Known rows, with every step that occurs:
D > H > E > Z > X: [-3.445,1.057,-0.560,1.363,-0.508,-0.995,0.117,-0.109,-3.237,0.487,-0.722,-1.789,-1.641,0.997,0.752,2.872,0.069,-0.150,-0.506,0.151,-1.849,1.282,0.343,-3.267,-0.220,1.638,-0.252,-1.059,-1.155,-2.787,1.122,2.980,0.252,-1.586,0.940,1.536,0.416,0.261,-1.108,0.722,-0.906,-0.499,2.796,-0.476,-1.008,0.312]
E > A > H > R > D > L: [1.330,1.224,1.066,0.180,0.233,0.786,0.609,-0.737,1.209,1.335,0.585,1.803,-0.897,0.406,1.559,-1.162,3.961,0.396,0.804,-0.205,0.509,0.571,1.058,-0.291,-1.283,5.056,-2.296,-2.487,0.662,1.488,-0.238,2.101,1.587,-0.211,-0.977,-0.309,0.297,-0.019,-1.318,-2.625,1.117,-0.737,2.483,0.006,0.742,-0.980]
L > D > A > H > R > E > X > Z: [2.983,-2.025,-0.744,-0.261,-0.570,0.872,-0.168,-1.146,-1.376,-2.000,0.270,0.826,1.575,-0.214,0.732,-1.798,-1.921,-0.424,-0.866,1.031,0.225,1.454,0.994,-1.065,2.279,1.933,-1.047,0.858,0.632,2.009,-1.289,-1.506,3.268,0.093,-0.878,0.641,-0.197,1.360,2.038,3.160,0.751,-0.244,-1.703,2.325,-0.146,3.508]
D > L > E > A: [-1.438,3.509,-0.261,-0.933,-0.016,0.914,-0.769,2.510,-7.412,-0.150,-0.010,-2.914,-1.032,0.083,0.767,2.141,-0.096,0.085,-0.174,-1.017,0.765,3.016,0.371,1.120,0.063,-5.377,3.379,1.357,-1.604,0.938,2.461,0.523,-0.750,1.734,1.253,-1.074,-0.494,-0.913,2.329,1.281,0.392,1.475,0.871,1.671,-0.202,-0.559]
D > H > A > E > X > Z: [2.232,0.587,0.210,2.468,-1.410,-0.887,0.423,2.627,-2.714,-0.978,-1.272,-0.875,-0.328,2.565,0.498,0.893,-1.400,0.659,-0.012,-0.150,-2.448,0.166,-0.265,-3.285,-0.984,3.241,0.285,-2.310,-1.551,-0.276,0.182,3.834,1.453,0.830,4.359,2.238,-0.824,3.461,1.735,2.045,0.007,0.375,1.577,-0.170,2.968,0.406]
L > D > A > E: [0.443,-1.934,-0.885,0.391,-1.114,-0.253,-0.968,2.550,-1.020,-0.980,2.056,-2.077,1.209,-0.074,0.584,0.083,-1.950,-0.080,-0.969,-2.509,0.351,0.799,0.884,0.898,1.996,-1.025,0.835,1.964,-1.191,-0.012,0.474,-2.942,-1.771,1.439,-2.081,1.000,-0.546,4.212,1.502,1.749,0.984,0.257,-0.879,3.264,0.345,4.409]
H > E > Z > L: [-7.082,1.952,1.201,-1.942,-0.269,-1.246,-1.291,-0.860,0.271,-0.474,-0.020,-2.928,-0.425,0.330,0.734,2.982,-0.395,0.983,-0.690,0.542,0.651,0.626,1.380,-1.336,0.796,-7.346,1.988,1.233,0.492,-3.137,0.725,0.701,-4.353,-1.253,-1.670,-0.362,-0.385,-3.684,-1.068,2.054,-0.944,-0.206,0.133,0.304,-3.447,-1.619]
D > A > E > Z > X: [-2.073,-0.185,1.304,0.953,0.221,-1.681,-0.068,0.875,-2.589,1.693,0.618,-1.179,0.617,0.797,-0.458,0.397,-3.595,-2.825,0.044,-1.904,-0.262,-0.206,2.609,1.599,0.495,7.207,1.508,1.422,-1.313,-1.602,-0.535,1.686,0.670,2.540,3.034,0.484,0.199,3.144,1.654,-1.024,1.735,-0.299,0.281,0.782,-0.017,2.386]
L > D > H > R > E > X: [1.027,-1.263,-1.401,-0.114,-0.394,2.212,0.015,-0.659,-4.292,-2.072,-0.063,-1.378,-0.482,0.057,1.536,0.380,0.491,1.319,-1.000,1.036,-1.152,1.103,0.069,-3.674,1.085,2.588,-2.065,-1.066,0.296,1.134,0.027,-1.852,0.533,-0.605,-2.769,0.296,0.692,1.432,1.360,1.476,-1.219,0.510,0.032,2.910,0.411,2.951]
Z > X > L > R > H > A > E: [-1.106,-0.212,-1.201,-0.753,-1.627,-0.959,1.549,-0.263,4.733,-0.089,0.049,2.545,1.790,-0.539,-1.947,-2.228,-4.464,0.631,0.909,-0.826,-0.763,-3.370,0.125,2.836,-1.696,1.225,-0.125,2.472,-1.957,0.431,-0.867,0.017,0.070,0.249,3.748,-2.029,-1.358,1.725,-2.365,-3.042,-0.026,-0.471,0.375,-1.253,0.945,-3.770]
L > Z > X > A: [-1.642,-1.057,-1.278,1.221,-2.184,-0.387,1.453,0.022,-0.882,-0.648,0.089,2.453,1.133,-2.909,-1.689,-2.968,-0.061,-2.086,-0.924,-1.937,0.525,-1.655,0.893,1.435,1.581,2.515,0.046,2.351,-2.022,-1.621,-0.743,-1.087,2.371,2.576,0.287,0.102,-0.985,2.234,-0.173,4.021,0.880,2.014,-1.227,1.458,2.491,1.743]
D > A > H > R > E: [1.444,0.220,-0.576,1.425,-1.367,-0.981,1.502,0.360,-2.284,0.112,0.855,-0.872,0.028,-1.616,0.829,-1.058,1.247,0.027,1.017,-4.253,2.185,2.760,-0.981,1.223,-2.301,8.729,-0.219,0.960,1.238,0.198,-0.716,2.945,3.227,0.131,1.105,1.398,0.246,-0.005,1.429,-1.385,1.598,-0.084,1.131,0.567,0.195,3.241]
D > L > E > Z: [-2.577,2.792,2.053,-1.220,0.896,-0.421,-1.295,1.437,-8.097,0.111,-0.438,-4.425,-1.644,0.261,0.723,3.311,-0.302,0.097,-0.981,0.913,1.284,3.644,0.629,-0.413,0.802,-2.142,3.137,2.074,-0.173,0.039,2.472,0.857,-2.045,1.361,0.305,-1.427,0.357,-2.676,3.395,1.756,-0.373,2.387,-0.006,1.456,-2.048,-1.311]
X > E > Z > L: [-1.098,0.900,3.903,0.218,1.510,-0.989,-1.195,1.696,-0.681,0.023,-1.632,-1.912,-0.886,-1.438,-0.102,1.881,-0.354,0.306,-0.148,-0.365,1.733,0.510,-0.278,-0.023,2.404,-3.445,1.679,1.981,0.957,-0.925,0.839,-0.585,-0.353,-0.592,-1.890,-1.873,-0.649,-2.085,2.002,0.346,0.667,0.014,-2.535,-3.879,-3.591,-0.472]
X > L > R > D > H: [0.446,-3.265,-2.177,0.787,0.409,-0.734,1.083,0.783,2.924,0.353,-0.053,0.619,-0.647,-0.435,-0.756,-0.232,0.339,3.948,0.498,-0.398,1.143,0.135,0.856,1.944,1.201,3.718,-1.806,0.892,1.406,0.759,2.151,-2.668,-1.691,-2.355,-2.122,-0.766,-0.621,-0.227,-0.506,-4.330,0.092,-0.676,2.189,0.360,-1.335,-1.325]
R > H > E > X > Z: [-3.331,0.999,-1.573,-0.914,-1.008,-1.836,-0.465,0.296,-0.717,0.256,-1.155,-1.736,-0.606,-0.904,0.322,1.983,-0.759,2.112,0.122,1.383,-1.089,1.244,-1.113,-2.849,-2.841,-3.361,-0.085,1.646,-1.423,1.279,0.416,1.270,-1.682,-2.138,-2.313,-0.674,1.156,-0.447,-0.679,4.523,1.172,-0.922,1.962,-3.542,-1.678,1.574]
A > E > H > R > D: [3.638,0.933,-0.488,-0.576,1.219,0.575,0.017,2.179,-1.829,2.832,1.489,-1.358,-1.146,1.570,-0.584,0.452,2.721,1.616,0.508,-0.864,0.529,0.309,-1.270,-1.820,-2.675,-0.962,-0.216,-2.469,1.106,0.798,-1.294,-1.143,-2.005,0.385,-4.698,-2.743,1.699,0.929,0.851,-0.838,-0.270,-0.625,1.248,0.991,3.769,0.457]
D > H > A > E > X > Z > L: [1.658,0.576,0.077,1.178,-1.706,-0.226,0.288,2.472,0.203,-1.132,-1.615,-0.510,0.070,1.810,-0.040,1.059,-1.750,0.274,0.216,0.238,-2.079,-0.352,-0.286,-2.146,-1.596,1.905,0.016,-2.748,-1.159,-0.386,0.034,3.599,0.977,0.687,5.505,2.190,-1.222,2.498,0.693,0.510,-0.782,0.515,0.735,-2.182,2.050,-0.212]
X > A > E > Z: [-0.148,-0.296,0.420,2.398,0.818,-2.045,-0.911,3.080,-1.174,0.806,0.408,-1.160,-1.876,1.662,0.061,-0.496,0.532,-0.551,-0.142,-2.228,0.629,0.296,1.315,2.942,1.451,-0.477,3.115,2.611,-1.207,-0.940,-0.473,-1.537,-2.461,1.367,-3.929,-0.593,-1.496,1.952,1.606,-0.415,1.041,-0.978,-1.601,0.655,4.216,1.136]
Z > L > D > H > R: [-1.294,-1.545,-0.451,-1.762,-1.572,1.861,-0.362,0.796,4.099,-1.758,-0.324,-1.009,0.225,-2.461,-0.274,0.469,1.935,0.946,-0.844,-0.304,0.458,0.169,-0.245,-0.416,-0.218,2.632,-3.593,-1.430,1.479,-0.507,0.917,-1.008,-1.471,-1.085,0.616,1.273,-0.551,-0.658,-1.912,-1.553,-1.985,1.132,-0.979,-1.652,-0.153,0.555]
E > H > R > D > L > Z > X: [3.778,0.172,-0.096,-1.631,1.540,1.753,1.579,-2.258,-1.301,1.945,-0.599,2.067,-0.569,-0.726,-0.985,-1.047,5.199,-0.840,-0.009,2.683,0.259,-0.313,-0.484,-3.228,-0.841,6.834,-2.436,-3.966,1.345,1.061,-0.557,-0.397,1.734,0.955,-0.028,-1.691,2.662,-1.898,-0.444,0.490,-0.328,1.579,1.720,1.888,1.873,-0.860]
D > L > Z > E: [-0.783,1.062,-0.095,-0.310,-0.350,-0.392,0.695,1.543,-6.238,-0.839,0.336,-2.529,-1.267,-1.704,1.234,2.630,-0.208,0.839,-0.648,-0.685,1.206,0.871,-1.136,0.516,-0.926,-2.751,3.153,2.549,-0.630,0.416,3.099,0.807,-0.161,1.381,-0.126,-0.351,1.579,-1.620,2.311,3.003,-0.083,3.715,-2.632,1.129,-3.557,2.260]
A > H > E > Z > L > R > D: [-1.018,0.264,0.689,-0.994,-0.686,-1.261,0.314,-1.512,3.309,0.822,1.027,-0.210,-1.012,-0.164,0.896,0.382,1.580,2.130,0.151,-0.137,2.345,1.047,0.137,-0.496,-1.259,-5.451,-0.711,0.943,1.044,-1.323,-1.785,1.451,-1.905,-2.801,-5.624,-1.093,-0.374,-2.558,-2.292,-1.136,-0.630,-1.490,0.786,-1.239,-5.193,-2.402]
A > E > Z > X > D > H: [-1.014,-0.173,0.967,1.329,1.498,-0.699,-1.304,1.248,-0.225,2.970,0.904,-0.612,-0.391,2.398,-0.668,1.477,-2.464,-1.875,-0.499,0.078,-1.921,-1.292,0.913,-0.719,-0.318,1.326,-0.479,-0.846,-0.544,-0.988,-0.379,0.419,-1.704,0.210,-0.728,-0.703,0.798,2.829,-0.003,-1.821,-0.527,-0.706,-1.331,-2.430,0.699,0.303]
D > H > E > Z: [-3.300,1.217,0.000,1.614,-0.358,-1.664,-0.013,1.232,-3.931,0.241,-0.663,-3.394,-2.321,1.390,1.659,3.748,1.356,1.207,-0.700,-0.325,-0.944,2.415,0.029,-3.524,0.288,0.796,0.330,-0.869,-0.511,-2.922,1.681,3.248,-1.298,-1.988,-0.836,1.639,0.470,-0.644,0.075,1.398,-0.760,-0.262,3.112,0.405,-1.357,1.177]
E > X > H > R > D > L > Z: [-2.321,0.255,-0.425,0.063,0.331,0.699,-1.007,-3.779,-5.089,-0.520,-1.124,0.970,-1.315,-2.653,-0.338,-1.698,2.014,0.557,0.284,3.864,-0.724,-1.281,-1.841,-3.283,-0.299,3.373,-4.736,-1.094,0.937,1.318,0.150,0.080,1.560,0.140,0.164,0.396,2.181,-1.523,2.536,2.608,0.993,-0.208,2.177,1.719,0.154,1.361]
Z > L > E > X > A > H > R: [-1.841,1.483,-0.814,-1.859,-1.434,1.635,-0.512,-0.501,-0.337,-0.850,-0.836,-0.102,-1.116,-2.868,-1.788,-2.089,0.423,-0.787,0.830,-1.515,1.984,1.047,-2.069,2.179,-1.975,-7.805,-1.084,1.073,0.814,-0.666,-1.160,-0.328,1.219,0.025,0.529,-0.938,-1.653,-3.060,0.666,-0.005,-0.814,-0.819,0.029,-1.957,1.281,-0.320]
H > A > E > X > D > L > R: [0.592,0.911,1.205,0.897,-0.220,-0.389,-0.308,-0.499,-2.337,-1.427,0.559,-0.052,-0.156,3.145,0.994,-1.558,-1.650,0.405,0.862,-0.519,-1.273,-2.826,-0.798,-1.486,-0.656,-3.472,1.895,0.432,-1.856,1.667,-0.254,1.257,-2.744,2.287,2.733,0.654,-0.207,1.035,2.258,1.018,0.437,0.196,-1.596,4.661,-0.818,-2.338]
D > A > H > E: [-0.856,0.712,-1.815,1.914,-2.392,-2.375,0.447,0.982,-1.390,0.212,1.088,-1.522,-1.003,-1.162,0.849,0.180,0.450,-0.279,0.989,-4.929,1.532,2.935,-1.529,0.288,-2.119,-0.279,0.524,1.458,-0.663,-2.117,0.700,3.046,1.278,-0.767,0.959,2.351,-0.692,0.554,0.452,0.422,1.901,-1.105,2.847,-0.003,-1.649,3.726]
H > A > E > X > L: [-1.251,1.866,0.663,0.334,-1.634,-1.168,-0.337,0.368,-0.077,-1.452,0.109,-0.511,0.294,2.411,0.414,-0.330,-3.642,0.574,0.866,-1.028,-1.272,-2.001,-0.216,-1.252,-0.968,-5.189,2.194,-0.114,-1.427,-1.545,0.133,0.559,-2.166,1.985,3.576,-0.416,-1.917,1.886,2.055,0.810,0.392,0.014,1.649,1.912,2.089,-1.235]
D > H > E > X > Z: [-2.163,0.630,-2.577,1.678,-1.084,-0.455,-0.551,0.747,-5.960,-0.504,-1.402,-1.942,-2.355,1.311,0.467,2.527,-0.877,1.214,-0.090,0.577,-2.353,1.890,-0.687,-5.011,-0.862,-2.670,-0.738,-1.310,-1.184,-0.762,1.934,2.165,0.987,-1.935,0.912,1.776,0.220,0.691,1.255,3.426,-0.372,-1.064,2.478,-0.406,-0.469,2.430]
Z > E > H > R > D > L: [5.728,-0.091,-0.834,-0.528,3.445,1.228,1.445,-0.269,-3.220,1.286,-0.118,-0.694,-2.166,-0.656,0.327,1.556,5.290,1.771,0.747,0.401,0.610,0.995,-2.380,0.978,-2.496,-1.676,1.355,-1.027,2.498,1.314,1.525,-0.505,1.858,-1.178,-2.893,-0.773,3.049,-3.509,-0.461,-0.109,0.829,0.139,-0.386,-0.173,1.052,0.458]
E > Z > L > D: [-3.556,-1.062,3.176,-2.475,0.703,-0.217,-0.809,-0.710,3.598,-0.246,-1.092,-1.490,0.225,-0.938,0.183,1.544,0.348,-0.771,-2.082,2.261,0.928,-0.092,4.245,-0.197,3.214,3.041,-1.173,0.440,1.615,-3.273,-0.214,-0.446,-3.635,0.133,-1.158,-1.109,-1.065,-1.728,-0.796,-0.023,-0.567,1.397,-1.679,-1.800,-2.250,-1.371]

Rows:
[1.596,-1.791,-0.663,-0.736,1.555,-0.427,1.616,-0.255,3.259,0.201,0.043,1.952,1.209,-1.412,-0.797,-0.339,0.030,0.766,0.132,1.068,1.605,-0.651,-1.474,3.241,2.441,-2.723,0.709,0.085,2.475,-0.528,1.810,-2.663,2.211,-0.824,-0.059,-0.470,1.526,-3.513,0.529,1.360,0.277,0.677,1.400,2.070,0.067,2.473] -> X > L > Z > E > H > R > D > A
[1.837,-0.734,1.590,-0.749,-0.729,0.163,0.155,-0.395,2.015,-1.870,0.072,1.395,2.517,1.994,-0.539,-2.007,-2.444,1.947,0.374,1.441,-0.554,-2.898,1.477,-0.231,0.137,-2.423,1.551,-0.028,-0.596,2.340,-2.168,-0.332,-1.097,1.914,1.294,0.168,-1.016,1.862,0.324,1.863,0.465,0.006,-1.472,2.535,0.271,-3.798] -> H > A > E > X > Z > L > R > D
[-1.455,1.139,0.165,0.365,0.025,-1.305,-0.329,-2.451,0.205,1.154,0.944,0.767,-1.959,1.233,0.804,-0.217,-0.047,-0.491,0.219,0.153,0.359,0.045,-1.041,-1.562,-1.223,-5.752,-0.825,1.206,-0.400,-0.508,-0.440,2.511,-0.760,-2.340,-1.634,-0.614,0.239,-2.610,-1.340,-0.658,-0.777,-1.447,-1.116,-0.432,-4.869,-2.479] -> A > H > E > Z > X > D > L > R
[-0.046,-0.737,-0.121,1.593,-1.592,-0.083,0.700,0.461,2.027,-0.169,1.225,2.587,2.907,-0.389,-1.068,-1.749,-1.479,-2.058,-0.874,-0.960,-1.298,-3.068,-1.541,-0.794,0.780,-0.638,-0.764,-0.921,-1.672,-0.469,-0.581,0.339,1.166,1.751,2.176,1.755,0.571,2.808,-0.780,4.035,-0.483,2.030,-1.431,1.353,0.868,1.099] -> L > Z > X > D > H > A > E
[0.200,-1.187,-2.888,-1.070,-1.182,1.120,0.099,-2.348,4.090,-0.824,0.799,3.110,2.310,-1.346,-1.284,-1.932,-4.264,-1.410,0.446,-0.149,-0.265,-0.687,0.037,2.102,0.206,0.380,-1.148,0.883,0.327,0.615,-0.043,-3.441,3.150,-0.629,2.652,-0.971,-1.188,1.109,-1.582,-3.225,-0.640,-0.592,-0.248,-1.145,0.924,0.459] -> Z > X > L > D > A > H > R > E
[2.039,0.018,-0.019,0.864,1.807,0.266,0.621,-1.265,0.149,0.208,-0.473,0.495,2.313,1.496,0.873,1.484,-0.590,-1.045,-0.468,1.107,-1.174,0.385,2.006,0.263,1.225,4.522,3.045,-0.561,0.357,-0.004,-1.162,-0.048,0.346,0.003,-0.006,0.227,0.008,0.665,-0.980,-0.725,0.219,0.978,-1.728,-1.771,-0.303,-1.474] -> R > E > Z > X > D > H > A
[1.016,-1.820,0.508,0.907,2.033,-0.312,-0.738,-1.233,5.662,1.338,0.682,1.324,1.280,-0.678,0.064,-0.961,2.125,-1.909,0.579,-1.065,1.353,0.591,-1.132,2.427,0.416,4.216,-1.536,-0.735,3.270,0.945,0.012,0.054,-0.152,-1.651,0.336,2.412,1.063,-2.862,-0.624,-2.483,0.844,-0.870,-2.615,-2.351,-2.017,1.622] -> X > D > A > H > R > E > Z > L
[1.008,0.810,1.385,-1.913,-0.733,0.681,0.470,-1.078,2.344,-0.403,0.697,-0.446,0.158,-1.054,1.165,-0.283,1.197,1.060,-0.513,0.090,2.281,1.469,-0.030,-0.604,-1.359,1.053,-1.496,-0.020,2.752,-0.085,-2.530,0.956,0.194,-1.401,-3.741,-2.086,-0.297,-2.578,-0.563,-1.587,-1.685,0.487,-1.745,-1.685,-1.150,-0.800] -> A > H > R > E > Z > L > D
[3.569,-1.329,-1.564,1.426,2.164,0.906,0.204,-2.658,-3.411,-0.188,-0.094,1.272,-3.298,-0.760,0.874,-0.953,2.320,0.431,1.875,0.170,-0.092,-0.024,-2.549,2.221,-2.719,-4.397,0.934,1.356,0.821,2.561,1.218,-1.842,3.471,-0.965,-3.450,0.612,1.705,-1.419,0.629,-0.939,1.567,-1.643,-1.244,-0.831,-0.206,2.368] -> Z > E > X > A > H > R > D > L
[-1.303,0.851,2.054,-0.477,1.826,-0.130,-2.040,-0.851,-1.133,1.877,1.237,-0.092,0.457,1.117,-0.669,0.597,-1.260,-0.019,-0.046,3.282,-1.002,-1.622,0.072,-0.153,-0.616,2.804,-0.770,-0.439,0.420,1.889,-0.956,-0.817,-0.976,0.623,-1.305,-1.382,2.069,0.872,0.122,-2.068,-0.606,-0.660,-0.751,-0.076,0.968,-2.034] -> A > E > Z > X > H > R > D > L
[0.904,-0.781,-0.515,-2.833,-0.587,1.689,-0.314,1.106,4.012,-0.474,0.265,-0.445,0.956,-1.283,-0.792,-0.538,0.365,-1.089,-0.247,-0.528,1.159,-0.455,0.012,1.284,0.171,-1.226,-1.150,-1.218,0.842,-0.577,-0.745,-1.592,-1.362,0.768,1.458,-0.154,-0.325,-0.624,-0.595,-1.434,-1.130,0.263,-1.440,0.148,0.408,1.618] -> Z > L > D > A > E > H > R
[0.140,0.224,2.182,-1.498,-0.777,-2.136,0.239,0.752,8.431,-0.281,-0.211,0.743,2.787,0.434,0.427,0.364,-2.647,0.176,-0.353,2.063,-1.121,-1.845,-0.041,1.086,-0.341,1.165,0.997,0.865,-1.775,0.233,-1.303,0.222,-2.528,0.077,1.039,-1.026,-0.457,1.747,-2.627,-0.032,0.012,0.592,1.232,-2.654,0.665,-1.985] -> R > H > A > E > Z > X > L > D
[0.829,-0.633,-2.191,-1.390,0.892,1.389,0.231,-1.998,2.102,1.153,-0.085,3.036,2.029,-1.454,-3.303,-1.858,-1.265,-1.704,0.861,0.817,-0.100,-0.023,-0.749,2.432,0.637,-0.408,-1.038,-0.865,0.899,0.314,0.585,-3.629,3.619,-0.048,3.524,-0.903,0.072,-0.773,-1.238,-1.582,0.303,-1.026,3.282,0.113,3.276,-1.167] -> Z > X > L > E > H > R > D > A
[-0.466,1.320,0.424,-2.812,-0.566,2.293,-0.209,0.554,4.060,0.217,0.698,0.511,1.890,-2.500,-1.133,-0.918,2.065,0.867,0.344,-0.935,2.442,1.239,-0.471,3.394,-0.986,-6.110,-0.869,-0.839,1.837,0.610,-1.274,-0.915,0.671,-0.590,-1.659,-0.894,-0.900,-2.310,-2.302,-0.860,-0.444,-0.467,1.249,-2.003,0.494,-2.106] -> Z > L > E > A > H > R > D
[0.346,0.679,3.697,0.521,0.751,-1.071,-0.003,-0.854,0.959,-0.749,0.733,0.944,1.616,3.486,0.530,-1.314,-1.847,-0.746,-0.145,0.816,-1.171,-3.402,0.945,0.220,1.305,0.826,2.454,0.645,-1.382,1.003,-1.086,1.903,-2.267,2.340,3.506,0.652,-0.118,0.447,0.139,0.265,-0.065,0.801,-2.807,4.296,-0.508,-5.198] -> H > A > E > Z > X > D > L > R
[4.558,0.493,-0.396,0.112,1.893,1.893,-0.223,-1.440,-2.279,1.428,-0.760,2.356,-0.579,-1.212,-1.584,-0.727,1.721,-1.015,1.387,0.991,-0.539,-0.550,-2.570,-1.877,-1.070,0.375,-0.416,-1.527,-0.164,3.219,0.714,-2.835,3.838,0.061,0.348,-1.811,1.601,0.264,-0.245,-1.602,0.625,-0.446,-0.485,-2.154,0.172,-1.127] -> Z > X > E > H > R > D > L
[0.890,1.279,1.795,-0.189,-0.387,0.765,1.139,-0.774,1.084,0.899,0.739,2.407,0.018,-0.020,1.667,-1.674,3.281,-0.006,0.116,0.472,0.962,-0.112,1.003,-0.500,-0.002,4.095,-2.061,-2.264,0.272,1.221,-0.888,2.245,2.150,0.611,-1.306,-0.472,0.664,-0.366,-0.706,-0.219,0.629,0.405,2.024,1.694,-0.174,-0.132] -> E > A > H > R > D > L > Z
[-1.210,0.749,-0.853,-1.069,-0.622,1.695,-0.863,0.089,1.436,-1.067,-1.217,-0.500,0.641,-1.576,-1.326,0.033,0.024,-1.008,0.410,-0.560,-0.036,0.400,-2.106,0.754,-0.735,-8.025,-0.560,-1.230,0.432,-0.959,0.620,-0.005,-0.554,-0.181,3.437,1.558,-1.189,-1.872,-0.095,1.070,-0.654,0.184,0.453,-2.572,-0.382,-0.598] -> Z > L > E > X > D > H > A
[-0.344,-1.772,-1.440,1.111,-0.372,0.285,-0.845,-0.330,0.347,-1.796,0.020,0.248,-0.335,0.959,0.923,0.329,0.327,-0.817,-1.467,1.274,-1.781,0.452,0.614,-1.208,3.768,-3.321,-0.054,0.270,-1.988,-1.069,0.528,-2.633,-0.123,-1.202,-2.378,1.987,-0.849,1.939,-1.728,2.277,-1.073,-0.817,0.058,2.241,0.809,1.449] -> L > D > H > E > Z > X > A
[1.201,-1.103,-1.863,-0.851,-0.199,1.746,1.601,-0.928,1.849,-1.463,-1.151,0.712,0.779,-0.676,-0.141,-1.073,-0.002,1.156,0.812,-0.699,0.621,-1.516,0.402,1.765,-0.898,-0.132,0.311,0.308,0.399,0.968,-1.406,0.435,-1.238,-0.444,1.503,0.240,-0.959,-1.550,-0.818,-2.829,-0.680,0.208,-2.890,-1.100,-3.477,-2.107] -> Z > L > R > E > X > D > H > A
[2.403,-2.599,-0.007,1.796,1.445,-0.734,0.019,2.392,2.467,0.950,0.131,0.565,-1.196,1.405,-0.214,-1.122,1.659,0.614,0.352,-0.498,1.124,-0.471,1.443,4.417,1.596,1.992,1.821,1.344,-0.727,1.290,-1.398,-2.383,-1.931,0.179,-4.746,0.178,-0.775,1.665,-0.394,-3.906,-0.103,-1.497,-1.774,0.212,1.353,-0.237] -> X > A > E > Z > L > R > D > H
[1.193,-1.476,-0.257,1.372,0.460,-0.611,-1.158,3.339,2.522,-0.090,-0.057,-0.516,-1.295,1.418,0.238,-0.043,0.279,-1.072,-0.491,-0.559,0.173,0.053,0.887,3.203,2.224,-2.120,1.954,0.981,-1.305,-0.654,-0.532,-2.578,-2.248,0.490,-3.049,0.327,-1.801,2.115,0.155,-2.018,-0.834,-0.851,-2.315,-0.822,2.864,1.758] -> X > A > E > Z > L > D > H
[0.905,-1.018,-2.652,1.601,1.337,2.388,0.144,-1.607,1.525,1.195,0.280,3.377,1.688,0.089,-1.053,-1.471,0.954,-2.012,0.500,-0.536,-2.625,-1.643,-0.134,0.591,-0.485,5.161,-2.386,-2.325,0.166,1.920,0.068,-0.953,2.893,-0.795,2.025,1.500,0.943,1.676,-2.958,-2.227,0.368,-1.041,-1.039,-1.966,2.604,-0.097] -> Z > X > D > H > R > E > A
[-1.787,-0.983,2.560,-0.217,0.574,-0.898,0.180,-2.415,4.364,-0.594,-1.768,1.979,1.133,1.310,-0.159,0.191,-2.413,-2.303,-1.395,3.606,-2.028,-1.677,3.524,-0.862,4.180,6.296,-1.201,-1.027,-0.067,-3.424,0.327,0.574,0.595,0.180,4.768,0.197,-1.490,0.273,-1.507,-0.823,-0.623,0.601,1.374,-0.366,0.739,-2.977] -> E > Z > X > L > D > H > A
